Below is a small trained network, with its code and all its weights. Each question gives an input and a class and asks what happens when units are switched off, that is, made to give their printed mean instead of their output.

import numpy as np


def w(rows, s, z=0):
    codes = np.array(rows[::2]) - 128.0
    scale = np.full(codes.shape[1], s)
    scale[-1] = z or s
    return codes * scale


def norm(h):
    return h / np.sqrt((h * h).mean(-1, keepdims=True) + 1e-5)


def f(y):
    return y / 2 * (1 + np.tanh(0.7978845608 * (y + 0.044715 * y**3)))


def log_softmax(a):
    a = a - a.max(-1, keepdims=True)
    return a - np.log(np.exp(a).sum(-1, keepdims=True))


def net(x, mask):
    res = np.array(x, float).reshape(1, 5) / 4 @ E
    u = 0
    for l in range(3):
        y = f(norm(res) @ A[l][:, :-1].T + A[l][:, -1])
        res = res + np.where(mask[u : u + 3], y, B[l][:, -1]) @ B[l][:, :-1]
        u += 3
    return log_softmax(norm(res)[-1] @ U[:, :-1].T + U[:, -1])


A, B = {}, {}
E = w([
[123,248,146,177],'x0',
[128,132,123,128],'x1',
[127,127,129,129],'x2',
[138,113,138,194],'x3',
[225,139,143,107],'x4',
],0.013)
A[0] = w([
[226,154,104,82,254],'0.n1',
[160,83,139,248,169],'0.n2',
[19,125,34,141,217],'0.n3',
],0.013,0.0034)
B[0] = w([
[135,60,232,153,241],'0.n1',
[114,116,169,15,211],'0.n2',
[155,58,245,161,254],'0.n3',
],0.013,0.0072)
A[1] = w([
[3,112,124,143,219],'1.n1',
[130,210,133,206,122],'1.n2',
[96,103,204,88,254],'1.n3',
],0.023,0.00034)
B[1] = w([
[251,91,165,48,154],'1.n1',
[216,254,49,93,161],'1.n2',
[29,195,123,121,255],'1.n3',
],0.016,0.021)
A[2] = w([
[231,120,251,159,249],'2.n1',
[47,25,91,158,244],'2.n2',
[151,11,86,83,138],'2.n3',
],0.019,0.0016)
B[2] = w([
[197,7,159,130,240],'2.n1',
[240,250,115,181,254],'2.n2',
[165,185,39,138,154],'2.n3',
],0.017,0.0058)
U = w([
[143,169,156,86,225],'0',
[253,194,60,89,143],'1',
[192,28,191,52,93],'2',
[74,167,139,36,138],'3',
[119,172,152,90,156],'4',
[60,112,79,197,48],'5',
[124,104,32,203,1],'6',
],0.013,0.0081)

Each question gives the input, the list of numbers given to net, and the class t.
The units are the neurons (one row each of A and B). Each row of codes is followed by its name. A weight is (code - 128) times the scale printed after its matrix; where a second scale follows, it is the last column's (A, B and U).
mask holds one flag per neuron, layer by layer. A switched-off neuron (its flag False) gives its mean, the last column of its row in B, instead of its output. The means were averaged over made-up inputs and are rounded, as every weight is.
A unit's drop is (log p(t) with every unit on - log p(t) with that unit switched off) / (log p(t) with every unit on - log p(t) with every unit switched off).
The circuit of an input: a set's keep is (log p(t) with only the set's units on - log p(t) with every unit switched off) / (log p(t) with every unit on - log p(t) with every unit switched off). Starting from all 9 units, units are removed one at a time, each time the one whose removal leaves the highest keep (on an exact tie, the one counted first), for as long as the keep stays at least 0.8.
units of the circuit, in order: the units of the circuit, biggest drop first
unit that matters most: the unit with the biggest drop
top k neurons: the k neurons with the biggest drops, biggest first
drop when u is switched off: that unit's drop, to one decimal
input [-7,3,4,3,2], class 1: unit that matters most : 2.n2
input [-7,3,3,-6,1], class 1: top 4 neurons : 2.n2; 1.n2; 0.n2; 0.n3
input [-7,3,6,2,5], class 1: units of the circuit, in order : 1.n3; 2.n3
input [-5,-3,-4,-4,-6], class 2: top 2 neurons : 1.n1; 0.n2
input [6,-2,2,5,-3], class 1: top 3 neurons : 0.n1; 1.n2; 1.n1
input [7,-4,5,-7,-4], class 1: units of the circuit, in order : 0.n2; 1.n2
input [-6,1,-1,7,6], class 3: top 2 neurons : 0.n2; 0.n3
input [5,5,5,-4,-8], class 2: units of the circuit, in order : 1.n1; 2.n1
input [-6,-3,-4,4,-1], class 1: units of the circuit, in order : 2.n2; 1.n2
input [4,-2,-2,-3,6], class 2: units of the circuit, in order : 0.n1; 2.n1
input [-7,4,-7,-2,4], class 1: units of the circuit, in order : 0.n2; 1.n3; 2.n3
input [-6,-3,1,8,-1], class 3: units of the circuit, in order : 0.n2; 0.n1
input [-7,1,-5,-1,1], class 1: units of the circuit, in order : 0.n2; 1.n3; 0.n3
input [-3,-2,4,6,-7], class 2: top 2 neurons : 1.n1; 2.n1
input [-2,-3,1,1,-8], class 2: units of the circuit, in order : 1.n1
input [0,1,1,6,5], class 3: top 3 neurons : 0.n2; 0.n3; 1.n3
input [1,3,0,-8,8], class 2: top 2 neurons : 2.n1; 0.n2
input [2,-3,7,-4,7], class 2: top 2 neurons : 2.n1; 0.n2
input [0,-6,-7,4,7], class 2: top 2 neurons : 0.n1; 2.n1
input [2,4,0,3,-6], class 2: top neuron : 1.n1
input [-7,2,-1,7,-3], class 1: top 3 neurons : 2.n2; 1.n2; 0.n1
input [-8,-5,8,-5,2], class 1: top 2 neurons : 2.n2; 0.n2
input [2,3,-6,7,0], class 3: top 2 neurons : 0.n2; 2.n2
input [2,3,-4,6,-8], class 2: top 2 neurons : 1.n1; 2.n1
input [-6,3,2,3,-6], class 1: top 2 neurons : 2.n2; 1.n2
input [4,-7,-5,-2,8], class 2: drop when 1.n1 is switched off : 0.0
input [0,-6,-1,-1,8], class 2: units of the circuit, in order : 2.n1
input [-6,-5,3,8,1], class 3: drop when 2.n1 is switched off : 0.1
